Group and class of each row:
[-13.3  29.5   7.0  -0.1 -19.8 -48.7   5.2  22.8  34.8  10.9 -42.0 -76.7
  -0.5 -26.5  -0.1   8.5  10.7  30.8 -20.6  25.0  20.6  39.5   4.4  15.4
  11.5  12.3 -42.6 -18.6  27.1   4.9  25.5   2.3  17.7 -11.1   9.5 -23.1
   4.6  41.9  19.6 -18.8   5.1 -27.3  21.2   6.7 -16.9  21.1   3.6  11.6
  -0.7  17.3] : Z/bub
[ 36.1  -3.0 -14.9 -10.8 -33.3  10.5  23.0 -54.1  -8.9   1.0  29.8  -6.9
 -12.7  25.5  18.3 -23.9 -20.8   8.0 -17.3 -23.5  -5.1 -69.4 -16.8  10.2
   4.6  -4.0 -40.1 -14.6  23.8  -1.4  28.1  16.3  20.0 -13.7  42.2  20.1
   0.1  -1.3  -7.4 -32.3 -27.2  -2.9  -5.3  -3.1 -31.6  -9.5 -15.9  25.1
 -14.8  13.7] : T/kizu
[ -4.6  11.4   2.0 -18.7 -22.9 -41.2  22.5   9.4  39.3  16.9 -28.0 -37.1
   3.2 -17.0  -3.8  25.5   3.9  27.8  36.9  27.1  -7.0 -18.7   8.3  30.4
   8.6   9.1 -31.1 -30.9  41.6  -0.7   5.1  -7.7  22.5 -29.3  11.3 -13.6
  30.8  71.1   6.1 -21.7 -16.8  11.3  22.1   8.1 -21.3  18.0 -19.5  68.6
   7.0  10.7] : Z/Nul
[  5.4  -2.0   2.0  -1.7 -16.5 -41.7   8.9  26.8  19.6   7.2 -23.0 -55.9
  -9.8 -31.4  -7.1  26.8  28.7  26.0  25.4  33.5  18.9  35.1   3.9  21.0
  -6.7  16.6 -24.6 -33.4  38.8  -0.1  -4.2  -6.9  -0.9  -7.5  -4.5 -33.5
  27.3  46.5  -6.8 -11.2  -7.2  13.8   5.3  10.0 -27.3   8.4  -8.0  11.9
   6.2  -0.4] : Z/Nul
[-15.1  21.4  23.6  -7.3  17.3  48.5  20.8  13.5 -11.5   5.2  -7.7  -7.8
  43.6 -32.7 -44.6 -34.5 -10.2  -7.0 -37.0   5.4  19.3  19.7  -1.2 -13.0
  17.0 -16.4  23.6  22.2 -11.0  -4.6  15.2  25.7   0.7 -16.2   1.7 -15.4
   8.4  -8.5  33.1  25.8 -19.5  -6.6  28.9 -19.3  38.2  24.0  12.4   5.8
  -7.4   8.5] : S/zoten
[ 25.7  -2.4   6.9 -19.1  -4.6  -6.3   1.0   8.3  25.5   5.5 -31.1  24.0
 -22.5  -8.9  22.4  33.3 -13.8  16.5  31.0  40.7 -16.1 -14.7  16.0   0.2
   9.2   9.2  36.0   1.2  32.5  21.8 -32.6  13.6  -2.5 -22.2  13.3  -3.4
  52.3  56.0  -2.6 -41.9  -0.7  -0.3  12.7   1.3 -14.5   0.8   9.4   7.1
   8.8  19.4] : C/podo
[ -1.5  23.5  22.6  -4.0 -16.5 -34.3 -37.3   1.1  28.8  16.9 -32.4 -67.2
   2.5  -8.1  29.4 -22.5 -25.3  26.7   3.1  11.4  18.8  -5.8  -4.3  24.9
  11.8  12.4 -20.0 -12.3  11.8   5.3  12.5  -8.1  16.1  -9.3  34.8 -30.7
  12.1  -7.9  11.1 -18.5 -13.6   4.4  12.2  28.5 -23.7  10.4  -8.6 -25.5
   2.3 -12.8] : Z/Nul
[ 13.7   1.7  -7.8  17.4 -26.4 -26.3  37.4 -46.6 -10.3  11.7  25.9  11.5
  15.2  36.2  14.5 -36.1 -28.6   9.2  22.1  15.9  14.9 -52.3 -16.4  14.8
  13.6  -8.4 -83.9  -5.4  -1.6  22.4  19.7  29.4   4.1   6.7  21.9  11.4
 -34.4   6.3 -27.5 -23.5 -11.6  -5.1   6.8  13.4 -16.7   1.9 -47.6  26.4
 -12.6  29.5] : T/gona
[ 11.2  -2.8   4.1 -15.9 -12.8 -23.5  -7.0  12.0  -1.7   7.2 -11.9 -24.3
  -7.6 -39.7   4.1  -8.1  28.1  25.2  30.6  17.2  -0.5  10.6  12.0  24.0
   6.0  12.5 -24.4 -30.2  37.4  16.9  -7.7   4.7   5.2  -3.2  16.8 -46.1
  26.4   6.9 -25.6 -23.2 -26.3   7.2   7.5  19.6 -33.2   1.2  -7.0  12.7
   0.7   1.4] : Z/Nul
[-16.4  16.4  28.5  11.1   3.1   9.0 -29.0  -0.5  21.5   9.0 -22.9  12.0
  31.6   7.6 -13.8 -11.2 -43.5 -16.5 -35.1   1.7  24.1   6.8  -0.8  -2.2
  26.0 -30.7 -14.7  44.6 -20.4   1.7 -23.3  30.8  -0.4 -12.3 -15.2 -19.9
 -23.9  34.0 -14.8 -11.9   7.3 -16.7  19.9  11.4  25.7  39.0  -7.7  -6.3
  10.3  -8.3] : S/Bikor
[ 36.1   4.9  -2.2  -3.9 -21.3 -12.3  42.0 -43.9 -23.0   6.8  13.9 -31.8
  14.8   8.6   1.9 -39.6  -6.7  25.8  13.8  -2.7   9.0 -54.2 -13.2  14.2
  -0.4  -9.5 -76.6  -7.9  11.2  22.5  42.1  26.3  17.1  -9.6  36.7  21.7
 -14.8 -12.1 -11.6 -23.3 -19.7  -1.8  27.8  -3.3 -14.5   4.5 -20.2  37.5
 -10.3  20.3] : T/debo
[  3.4  25.9   5.4  15.3 -20.4 -36.7  -4.5   5.2  19.2  12.0  -8.4 -51.6
 -13.5  15.5  34.2  13.0 -24.5  27.7  62.6   4.3   7.4  28.3  13.0  38.6
  23.1  14.5  -1.2 -17.3  21.7   3.9  12.3 -11.4 -10.7   3.4  11.2  -6.3
 -12.4  37.3 -11.3 -26.3  -5.4  -8.8  12.0  18.9 -47.9  -2.8   6.1  11.3
  16.1  22.5] : Z/gode
[ -8.1  36.5  22.6  -1.8  12.3  22.2  -0.1   8.9   7.0   2.2  12.8 -17.1
  25.3 -14.8  -0.3 -33.4 -46.8 -16.7 -35.3 -10.1  18.6   9.1   7.9 -23.3
  16.0  -9.3  22.9  34.3 -16.9   3.9  -9.5  31.7 -13.6 -12.4  10.2   2.1
  -6.3 -28.4  14.3 -10.1 -16.7  -7.0   5.8 -10.5  31.3  16.2  18.4   1.0
   8.9   1.5] : S/zoten
[-73.0  13.0   4.8  -2.5 -34.5 -50.1 -17.1  23.4  32.4  17.7 -22.0 -51.2
  -3.8 -19.7   7.9  26.4 -26.2  19.7  26.8  11.2   2.1  22.1  -8.7  20.3
  12.4  10.3 -29.6 -23.0  -3.7  -3.9  -5.6 -15.1  10.9 -28.1  -7.0 -16.7
   8.4  44.5  -4.5 -20.8  -0.4  -3.4  10.4  10.2 -17.9  12.6 -18.9  -1.5
  14.2  -7.4] : Z/gode
[ -3.6   8.4  -4.0   6.2 -23.7 -29.6  13.5  16.1   2.0   8.9 -13.4 -54.8
   1.7  11.1  -2.4   1.5  15.5  16.2  17.1  23.3  17.0  22.1   0.9  11.1
   3.6   4.5 -18.9 -12.3  17.5   7.6  26.7   4.4   8.7 -15.6   4.7  -7.6
  -2.9  -1.0  -0.8 -20.0  -3.4   3.2  37.2   9.8 -25.7  23.5  -6.4 -12.8
  -3.6  14.9] : Z/bub
[ 10.7  -1.2 -21.5   7.5 -17.0 -17.2  42.3 -15.2  -6.5   1.5   9.6 -32.7
   2.8  24.4  -5.6 -14.9   5.5   2.0   1.9  -8.3   4.6 -39.2  -7.4  15.8
   0.8  -4.7 -37.1  -8.2   8.6  -9.8  62.5  -1.9  18.0  -3.6  35.9  23.5
  -3.8  36.2  -3.2   2.2  -7.9  -4.2  -3.2  -5.3 -31.4 -16.4 -22.1  30.0
  -5.6  22.4] : T/debo
[ -9.8  39.2  30.9  -7.7   9.6  28.0   3.3   6.1 -13.0   9.7  -4.3 -44.5
  59.9 -51.2 -38.9 -29.0 -64.8  64.2 -24.3   1.1  12.8  18.0 -12.0 -16.8
  21.9  -5.5 -12.2  26.8 -19.5   6.4  14.1  24.1  11.3  -9.3  -3.2  -3.7
 -13.7 -19.0  33.6 -11.6 -14.2 -20.6  23.5 -25.0  45.5  29.1  18.2   9.9
   2.6  -4.3] : S/Bikor
[ -6.5  25.5   1.4 -19.7  -8.6  -4.6 -18.1  27.8  11.7  20.8 -28.9   8.7
  -0.3 -16.9  25.5 -20.0  10.5  14.9  57.9  24.1 -18.6   9.2  13.1  10.9
  -0.2  18.4  34.1  10.3   1.0  12.1 -29.7  11.5 -13.4  -6.9   3.2  -2.0
  46.6  42.9 -13.4 -21.3  14.6 -12.4  21.2 -11.0 -23.7 -13.4   2.9  -5.1
   4.4  18.1] : C/Tura
[ 18.1  17.0 -13.5   0.9 -24.6 -39.5  49.2 -39.5  -9.8   8.8  24.6 -13.0
  -3.1  42.8  39.8 -32.6 -18.0  27.5  38.6  -3.7   6.2 -54.7  -2.9  11.5
   4.7  -5.3 -69.2 -18.2   9.4  20.3   9.5  28.5  -0.8  -5.2  35.8  16.8
 -17.5   0.1 -27.6 -38.3  -4.5   3.1   7.1  15.2 -41.5   6.3 -30.2  24.7
 -16.4  34.4] : T/gona
[ 19.7   3.7 -25.5 -15.4 -30.7 -24.4  42.8 -20.5 -13.9   5.6  20.1 -14.7
 -16.2  46.7  27.5 -32.2  25.7  -0.2   7.9   4.0  -4.8 -51.3 -13.2   7.5
  -5.7  -3.7 -27.1 -15.8   4.9   5.8  16.0  17.1   8.3  -4.0  39.4  28.0
  11.7  17.8   7.8 -27.4  -0.9  -1.2 -11.5 -10.4 -47.5   8.4 -14.5  15.4
 -19.2  30.4] : T/debo
[  4.9  16.7   7.3   6.1 -16.7 -54.8  -9.2  31.3  18.9   1.7  -2.4 -62.3
   2.2 -14.6   7.9   1.5 -21.9  15.2  10.7  24.0  23.1  36.0  -2.2  19.6
   7.6  13.1 -28.1 -26.6  15.0  -9.4   5.9 -20.0   6.5   6.3  -0.6 -31.8
  22.6  52.8  -0.8 -24.0   0.0  -9.0   6.3   8.6 -25.9  13.9  -3.3 -13.2
   9.4 -19.0] : Z/bub
[  7.7  -5.5  -1.5   9.1 -18.0  -8.2  34.9 -46.9 -20.1   3.5  28.8   2.3
  -0.7  40.2  10.4  -8.8 -33.5  12.4   5.7 -23.0  -2.7 -61.6 -11.8   6.8
  13.5  -2.1 -47.1 -17.0  12.7  10.2  29.6  21.0  27.2   0.8  33.7  -0.6
 -16.6 -17.9 -22.9 -41.5 -24.3  10.8   2.6  11.1 -20.8   5.0 -28.8   8.3
 -14.2   8.6] : T/gona
[ 17.7  26.4  -7.8 -16.0  -3.4 -25.1 -48.8  22.1  -3.7   9.1   0.3  44.9
 -31.4 -39.3  46.2  16.4  18.8  28.6  55.7  33.9 -17.0  15.8  25.4   8.4
  -7.1  18.5  54.1 -10.0  17.2  15.9 -21.3  -6.1 -24.8  25.2  -7.4  -9.6
  54.8  21.3 -13.1 -47.5  20.5  -7.4   4.3 -19.5 -47.3  -6.8  -5.6   3.4
   1.0  26.5] : C/zer
